Below are the code and all the weights of a small trained network. Each question names an input and a class and asks about switching units off, where a switched-off unit gives its printed mean instead of its output.

import numpy as np


def w(rows, s, z=0):
    codes = np.array(rows[::2]) - 128.0
    scale = np.full(codes.shape[1], s)
    scale[-1] = z or s
    return codes * scale


def norm(h):
    return h / np.sqrt((h * h).mean(-1, keepdims=True) + 1e-5)


def f(y):
    return y / 2 * (1 + np.tanh(0.7978845608 * (y + 0.044715 * y**3)))


def log_softmax(a):
    a = a - a.max(-1, keepdims=True)
    return a - np.log(np.exp(a).sum(-1, keepdims=True))


def net(x, mask):
    res = np.array(x, float).reshape(1, 7) / 4 @ E
    u = 0
    for l in range(3):
        y = f(norm(res) @ A[l][:, :-1].T + A[l][:, -1])
        res = res + np.where(mask[u : u + 11], y, B[l][:, -1]) @ B[l][:, :-1]
        u += 11
    return log_softmax(norm(res)[-1] @ U[:, :-1].T + U[:, -1])


A, B = {}, {}
E = w([
[159,109,104,129,224,169,41,173,200,124,120,82],'x0',
[166,47,248,128,117,106,59,100,122,42,91,158],'x1',
[139,128,125,129,131,133,128,138,120,137,116,137],'x2',
[116,150,136,107,141,133,116,136,115,126,121,129],'x3',
[59,48,60,78,61,251,77,139,106,108,132,129],'x4',
[123,145,147,171,147,159,59,46,105,200,180,162],'x5',
[114,139,54,111,111,56,88,109,164,98,113,205],'x6',
],0.013)
A[0] = w([
[51,61,96,138,101,169,120,114,78,160,65,127,74],'L0N0',
[113,111,131,64,67,104,214,207,155,57,58,82,36],'L0N1',
[146,74,208,112,122,156,179,133,42,199,166,46,86],'L0N2',
[78,141,162,126,41,92,221,119,2,111,184,205,9],'L0N3',
[52,80,101,123,63,185,129,117,81,95,134,126,69],'L0N4',
[94,140,75,137,113,96,119,117,158,96,120,238,52],'L0N5',
[132,98,186,108,150,187,197,119,108,150,113,70,68],'L0N6',
[123,69,191,106,128,109,118,124,78,99,84,165,73],'L0N7',
[91,162,74,159,149,147,177,121,111,128,151,136,89],'L0N8',
[87,133,143,156,158,164,90,32,55,176,184,207,75],'L0N9',
[101,78,150,154,131,140,116,108,71,94,57,131,103],'L0N10',
],0.0095,0.012)
B[0] = w([
[195,190,137,104,113,138,111,153,115,97,185,128,189],'L0N0',
[164,60,103,114,147,75,99,122,62,230,60,25,201],'L0N1',
[45,143,99,246,131,117,116,147,96,52,126,184,245],'L0N2',
[161,225,84,178,68,156,149,30,250,77,3,98,223],'L0N3',
[227,168,113,107,76,139,118,169,102,115,157,146,216],'L0N4',
[58,135,104,171,184,129,116,125,41,60,139,175,167],'L0N5',
[62,132,74,180,189,118,127,146,32,101,133,157,178],'L0N6',
[75,111,187,78,123,142,183,93,164,138,135,153,175],'L0N7',
[91,77,222,75,108,133,163,120,162,160,121,154,165],'L0N8',
[159,46,93,95,130,62,124,106,62,192,76,16,255],'L0N9',
[124,94,153,103,124,130,163,132,142,113,162,150,172],'L0N10',
],0.011,0.0059)
A[1] = w([
[92,201,21,128,60,129,209,117,77,238,147,116,85],'L1N0',
[181,211,198,208,161,43,185,91,134,157,104,127,62],'L1N1',
[93,144,177,177,221,220,117,169,117,75,189,33,65],'L1N2',
[97,148,40,59,145,71,107,88,111,47,139,220,45],'L1N3',
[42,203,34,88,107,149,220,175,193,220,225,149,65],'L1N4',
[197,189,216,143,159,39,199,123,144,142,182,150,22],'L1N5',
[129,108,101,128,230,197,11,180,255,140,137,87,3],'L1N6',
[132,118,70,186,248,173,64,174,250,93,114,132,43],'L1N7',
[145,82,119,99,231,176,72,181,214,94,122,86,59],'L1N8',
[208,95,100,127,110,97,90,88,159,113,118,205,85],'L1N9',
[85,134,2,65,167,7,60,76,150,90,103,247,55],'L1N10',
],0.0071,0.0069)
B[1] = w([
[99,104,228,130,177,159,126,156,209,126,113,119,253],'L1N0',
[167,167,78,64,74,151,119,172,94,123,208,145,243],'L1N1',
[112,134,77,204,122,137,176,94,109,107,96,189,194],'L1N2',
[92,154,129,192,146,143,150,180,107,90,170,97,161],'L1N3',
[74,54,225,68,156,173,157,137,169,152,118,154,196],'L1N4',
[193,174,106,75,77,122,103,210,114,64,191,157,167],'L1N5',
[178,175,119,113,60,156,173,42,203,113,74,101,200],'L1N6',
[160,181,95,140,56,146,210,78,121,96,60,135,195],'L1N7',
[158,180,141,139,81,141,182,65,115,95,65,134,190],'L1N8',
[60,124,135,170,106,142,159,165,170,146,133,131,154],'L1N9',
[52,102,105,240,171,164,179,132,1,97,108,168,218],'L1N10',
],0.0093,0.0057)
A[2] = w([
[194,124,63,118,246,160,46,115,176,126,103,77,87],'L2N0',
[85,77,37,64,157,60,125,173,121,107,65,146,103],'L2N1',
[139,186,152,173,182,26,157,224,132,129,104,103,115],'L2N2',
[154,109,106,116,179,147,94,139,166,113,144,120,7],'L2N3',
[144,53,220,100,65,70,83,63,130,51,140,225,36],'L2N4',
[165,101,69,53,90,232,52,177,126,113,188,103,15],'L2N5',
[126,140,127,181,130,114,2,17,110,239,206,125,15],'L2N6',
[180,209,113,130,171,48,93,170,123,116,230,117,13],'L2N7',
[100,86,61,127,70,221,101,139,127,72,180,107,33],'L2N8',
[54,173,87,89,158,143,125,164,206,215,135,127,32],'L2N9',
[162,76,215,129,152,105,63,101,140,90,131,178,4],'L2N10',
],0.0093,0.0032)
B[2] = w([
[115,191,100,134,78,52,141,78,154,98,74,78,184],'L2N0',
[124,92,119,178,132,99,114,128,74,198,166,65,196],'L2N1',
[138,123,104,112,115,144,2,113,96,136,144,145,244],'L2N2',
[122,159,164,110,93,70,147,134,113,142,80,128,106],'L2N3',
[94,137,146,108,209,194,164,162,223,192,148,96,254],'L2N4',
[194,199,103,81,125,78,93,168,114,181,195,227,240],'L2N5',
[190,71,83,113,141,95,153,167,84,174,83,34,251],'L2N6',
[182,127,141,91,75,112,91,158,137,158,191,209,201],'L2N7',
[161,182,132,127,138,42,60,118,103,143,162,190,243],'L2N8',
[119,52,151,124,186,128,100,114,179,86,120,134,188],'L2N9',
[39,125,126,98,154,146,145,174,159,130,125,121,174],'L2N10',
],0.01,0.0043)
U = w([
[150,208,118,140,40,135,165,43,160,104,56,125,67],'0',
[191,167,127,72,85,110,88,176,98,132,209,197,254],'1',
[164,45,108,103,133,69,114,147,75,180,94,9,128],'2',
[59,135,119,231,171,139,123,154,51,88,147,162,147],'3',
[74,76,205,72,174,167,150,145,200,148,148,135,67],'4',
],0.015,0.0017)

Each question gives the input, the list of numbers given to net, and the class t.
The units are the neurons (one row each of A and B). Each row of codes is followed by its name. A weight is (code - 128) times the scale printed after its matrix; where a second scale follows, it is the last column's (A, B and U).
mask holds one flag per neuron, layer by layer. A switched-off neuron (its flag False) gives its mean, the last column of its row in B, instead of its output. The means were averaged over made-up inputs and are rounded, as every weight is.
A unit's drop is (log p(t) with every unit on - log p(t) with that unit switched off) / (log p(t) with every unit on - log p(t) with every unit switched off).
The circuit of an input: a set's keep is (log p(t) with only the set's units on - log p(t) with every unit switched off) / (log p(t) with every unit on - log p(t) with every unit switched off). Starting from the 12 units with the biggest drops (on a tie, the unit counted first), units are removed one at a time, each time the one whose removal leaves the highest keep (on an exact tie, the one counted first), for as long as the keep stays at least 0.8.
circuit, biggest first: the units of the circuit, biggest drop first
top k neurons: the k neurons with the biggest drops, biggest first
k most important neurons of layer l: the k neurons of layer l with the biggest drops, biggest first
input [7,-2,-1,7,3,6,5], class 0: circuit, biggest first	(L1N6)
input [-1,-5,8,-8,-4,1,1], class 4: circuit, biggest first	(L1N4 L1N0)
input [-1,4,7,1,-4,7,-6], class 2: top 2 neurons	(L0N9 L2N6)
input [-2,8,-7,6,2,-1,-8], class 3: 4 most important neurons of layer 1	(L1N2 L1N0 L1N4 L1N6)
input [7,-2,2,-2,-6,3,8], class 3: top 3 neurons	(L1N10 L0N3 L0N5)
input [-7,-7,0,-7,8,-2,-2], class 1: top 4 neurons	(L0N4 L0N0 L2N5 L2N8)
input [-5,8,5,3,-3,8,7], class 2: top 4 neurons	(L0N9 L2N6 L1N0 L0N2)
input [2,8,7,1,6,-3,-3], class 4: top 3 neurons	(L2N4 L0N7 L1N1)
input [5,4,2,-1,3,5,4], class 0: top 4 neurons	(L1N6 L0N1 L1N8 L1N7)
input [-5,3,3,7,6,-4,-7], class 3: top 2 neurons	(L0N2 L0N6)
input [-2,-5,-5,-5,-3,1,5], class 3: top 2 neurons	(L1N10 L0N5)
input [-4,5,-5,3,-6,4,2], class 1: top 2 neurons	(L1N1 L1N5)
input [6,-6,-1,-1,-5,7,1], class 2: top 2 neurons	(L2N6 L0N3)
input [3,-2,-3,-2,-5,0,-5], class 1: circuit, biggest first	(L1N1)
input [-6,2,2,7,-3,-2,-7], class 3: 3 most important neurons of layer 1	(L1N6 L1N7 L1N8)
input [2,4,6,4,5,7,-5], class 2: top 3 neurons	(L0N9 L2N6 L1N1)
input [5,-3,-5,1,6,-2,2], class 1: 2 most important neurons of layer 2	(L2N5 L2N8)
input [8,4,-1,5,5,8,-7], class 0: circuit, biggest first	(L1N6 L2N0)
input [5,-5,-6,-6,-1,3,-5], class 0: 4 most important neurons of layer 1	(L1N7 L1N6 L1N2 L1N10)
input [6,-2,-5,1,-5,7,6], class 2: circuit, biggest first	(L2N6)
input [3,3,4,7,2,-1,1], class 0: top 2 neurons	(L1N8 L1N6)
input [-6,1,3,-5,-7,-5,5], class 1: 2 most important neurons of layer 0	(L0N9 L0N2)
input [-6,-2,0,-5,6,0,-8], class 3: 2 most important neurons of layer 0	(L0N2 L0N6)
input [5,-8,2,6,8,-5,-1], class 1: 2 most important neurons of layer 2	(L2N5 L2N8)
